Rows, each with the grade of its hidden value
(in the rows, 100 means zero)
[ 91 113  96  46  80 127 142 133 101 120 129 100  91  54 109  49  96  83
  87  91 107]
L
[ 63  71  73  67 109  91  73  81 109  78  81  96  93  92 132 140 136 110
 112 139 132]
T
[ 93 130  80  75 104 115 114 106 114 130 100  92  67  74  65 109  66  96
  98 104 118]
T
[ 98 100 100 134 125  86  79 121  90  95  49 104 125 131 134 122 110 105
 115 118 106]
T
[111 143  83 132 100  90  69 118 101  84  74 102  88 175  30 139  62 126
 121  84  98]
U
[ 61  88  97 151 124  70  70 125  68  70  41 116 123 111 154 115 159 122
 121 138 105]
U
[108 123  83  83  91  86 105 106 110  82  88  88 119 116  83 124  64 111
 108  85 140]
J
[ 98  86 112 114  79  85 124 136  85  71  92 101 156  94 155  68 125  87
 102  97 102]
L
[ 84  62 105 107 107  90 101 110  93  99 100 108 104  90 123  96 159  78
 101 120  45]
L
[ 87  76  87 116 107  81  62 110  98  58  64  98 123 140 122 136 132 107
 117 125 114]
J
[121  97  88 138 110  74  45 130  92  99  56 105 115 146  73 149  82  87
 117  77 104]
T
[ 95 111 118 117  92 104 139 134  85 115  98 104 122  61 135  51 106  83
  93  91  92]
N
[100  80 111 141 121  72  99 117  89  93  81 106 110 121 101 113 134  68
 106 100  85]
T
[ 95  75 117 124  81 116 110 126  92  94 114 105 117 109 136  54 123  95
  87 114  78]
L
[ 85  99  83  57 127  87  99  52 112 111  91  87  86  40 104 136  84  99
 109 122 141]
U
[ 90  69 113 136 108  91  87 111  94  93  88 106 103 122 103 109 155  77
 100 116  80]
N
[ 83  95 118 147 119  89 113 141  80 102  77 113 109 100 126  91 138  80
 102 106  83]
T
[101 132  88  78  90 107 101  96 103 101 133 101  67  94  52 103  68 115
  97  80 102]
T
[105  80 117  93  74 100 118 107  91  83 129 105 128 103 145  61 121 107
  99 101  90]
L
[ 90 106 106 131 138  89  90 132  95 105  94 100 106 125 119 133 116  83
 101 123  97]
T
[ 92 130  82 111 115 110  95 137 111 111  64  87  99 111  82 124  90  97
 103 115 116]
L
[ 72 117  73  79 132  78 103 128  98  92  28  97  98  77 101 140 114  86
 118 118 159]
U
[102 127  78  97 114 100  97 131 115 123  74  85  88  77  87 124  61  94
 104 103 129]
N
[118 100 106 121  87  80 116 126  79  88  85 110 144 119 133  84  99  94
 105  72  92]
T
[115 122 109 131  77  79 127 157  80  66  81 110 147 133 102  74  79  94
 105  55 100]
N
[ 74 111  87 130  97 112  57 114 115  76  78  93 104 141 102 123 113 135
 104 134 109]
L
[132 134  98  71  91 111 138 115 116 130 110  88 103  72  69  82  32  77
  91  57 122]
L
[ 93 114  73 117 127  74  68 122  85  96  47 110  90 126  75 149  96 100
 121 100 103]
U
[113 105 108 120  99 111 105 129  80 117  94 110 115  84 150  49  94 105
 102  91  84]
N
[ 91 111  70  93  89 122  95 155 113  99  74  89  94 130  65 124  86  90
 102 106 123]
L
[ 99 124  70  35  86 112 129 126  90 127 102 104  76  25 109  96  57  85
 107  63 136]
T

Next part:
[101 110  73  58  97  89  97 100  97  92 104  93  89 132 122 145  94 128
  97  89  95 121 106 121 146  61  94  84 121  86]
<92>
[119 118  72  52  75 119 101  85  95  99 113  98  90 133 106  90 121  61
 109 108 104  80  72 124 122 123 109 126 110 115]
<82>
[104 111  86  78 105  93  99  95 100 108  96  93  91  93  98 121  98 145
  85  85  92 117  95 123 100  71  92  75  87  89]
<82>
[118 103  77  92 101 111 102 107  98  86 105  99  90 108 134 154  95  51
 114  88  99  93 124 147 114  89 118  77 124 115]
<83>
[102 103  87  60 103 114  99  85  99  91 106 117  95 114  94 112 112 114
 119 100 106  73 104  74  63 122 111 150  95 107]
<87>
[111  93  62 134 122 119 103  96 100  78 110 114 111  88  97 104  85  64
  97  94  98  91 121 130  35 122 105 104 131  95]
<88>
[111 115  74  85  99  92 103 108  87  98 100  87  84 104 110 142  83  91
  93  85  90 107 102 153 109  83 100  73 149  90]
<83>
[102 107  60  75 109 109 100 106  85  83 121 105  84 136 149 159  95  86
 120  90  91  57 106 124  80  43 110  97 137 128]
<88>
[130  93  93 129  95 112 102 101 112  76  99 100 103 100 123 123 100  21
 115  94 104 114 130 141 116 123 115  85 101  89]
<83>
[106  96  93 137 116 118 100  95 112  89  99 115 109  92 110 122 104  80
 120  89 107  78 134  86  68  88 114 106  96 119]
<88>
[118  97  91 123 108 122 101  99 109  75  97 105 106 104 116 144  99  21
 117  89 112 101 138 127 109 109 117  94  79  97]
<82>
[124 113  82  80  87 104 101 104  95  99  96  89  89 115 135 149  95  59
  99  88  99  89  98 159 154  43 111  72 106 111]
<82>
[111 121  96  49  77 112 101  93  95 105 102 110  88 123 112 129 109 106
 122  94 110  83  95 123 150  91 115 106  73 105]
<83>
[ 94 118  96  69 109 113  98  99 105 100 107 107  84 143 139 139 124  85
 120  96 104  77 115  70 124  75  99 102  55 127]
<87>
[126 108  61 116 110 117 101 103  99  97 105  98  91 101 147 134 121   5
 102  79  90  73 103 154  83  56 105  75  75 120]
<88>
[ 89 126  90  46 103 112 101  93  86 118 112 113  85 123  96 130 109 138
 124  93 103  65  99  73  97  92  99 106  71 117]
<92>
[122  94  63  81 102 102 102  97  89  97 111  93  90 105 123 124  81  76
 104  90  94 104 116 143  87  89 108  90 165 104]
<82>
[120 113  84  57  80 111 101  91  92  91 115  98  93 137 124  99 110  47
 129 104 108  75 108 116 105 130 119 134 126 116]
<82>
[106 119  83  88 103  96 102 112  86  92 106  96  79 137 127 164  96  83
 103  91  93  92 100 151 158  44  95  68 103  99]
<92>
[104 112  97  81 105 111 100 109  95  82 100 105  80 121 133 165 105  61
 109  90  98  83 116 132 120  79 108  82  82 114]
<92>
[112 121  77 106  87 104  95  98 119  77 104  85  85 163 159 121 130  29
 101 104 104 112 105 131 163  59  91  81  34 107]
<88>
[105 111  91  81 103 122 101  88 100 106 111 109  92 115 117 114 120  79
 131  95 108  64 124  74  71 126 115 130  87 127]
<87>
[115 109  88  93  87 134  99  81 108  91 101 103 105 135 105  90 131  28
 111 114 120  92 111 105 137 141 113 134  49 115]
<87>
[112 108  80 119 118 103 100 106  97  81 105 106  92 107 116 150  99  52
 100  88  95  96 112 141  80  83 104  75  85  97]
<92>
[102 108  75  21  66 120 102  91  83  94 108 106 101 169 119 138 107  89
 128 108 117  66  97 126 168  86 114 152 117 123]
<83>
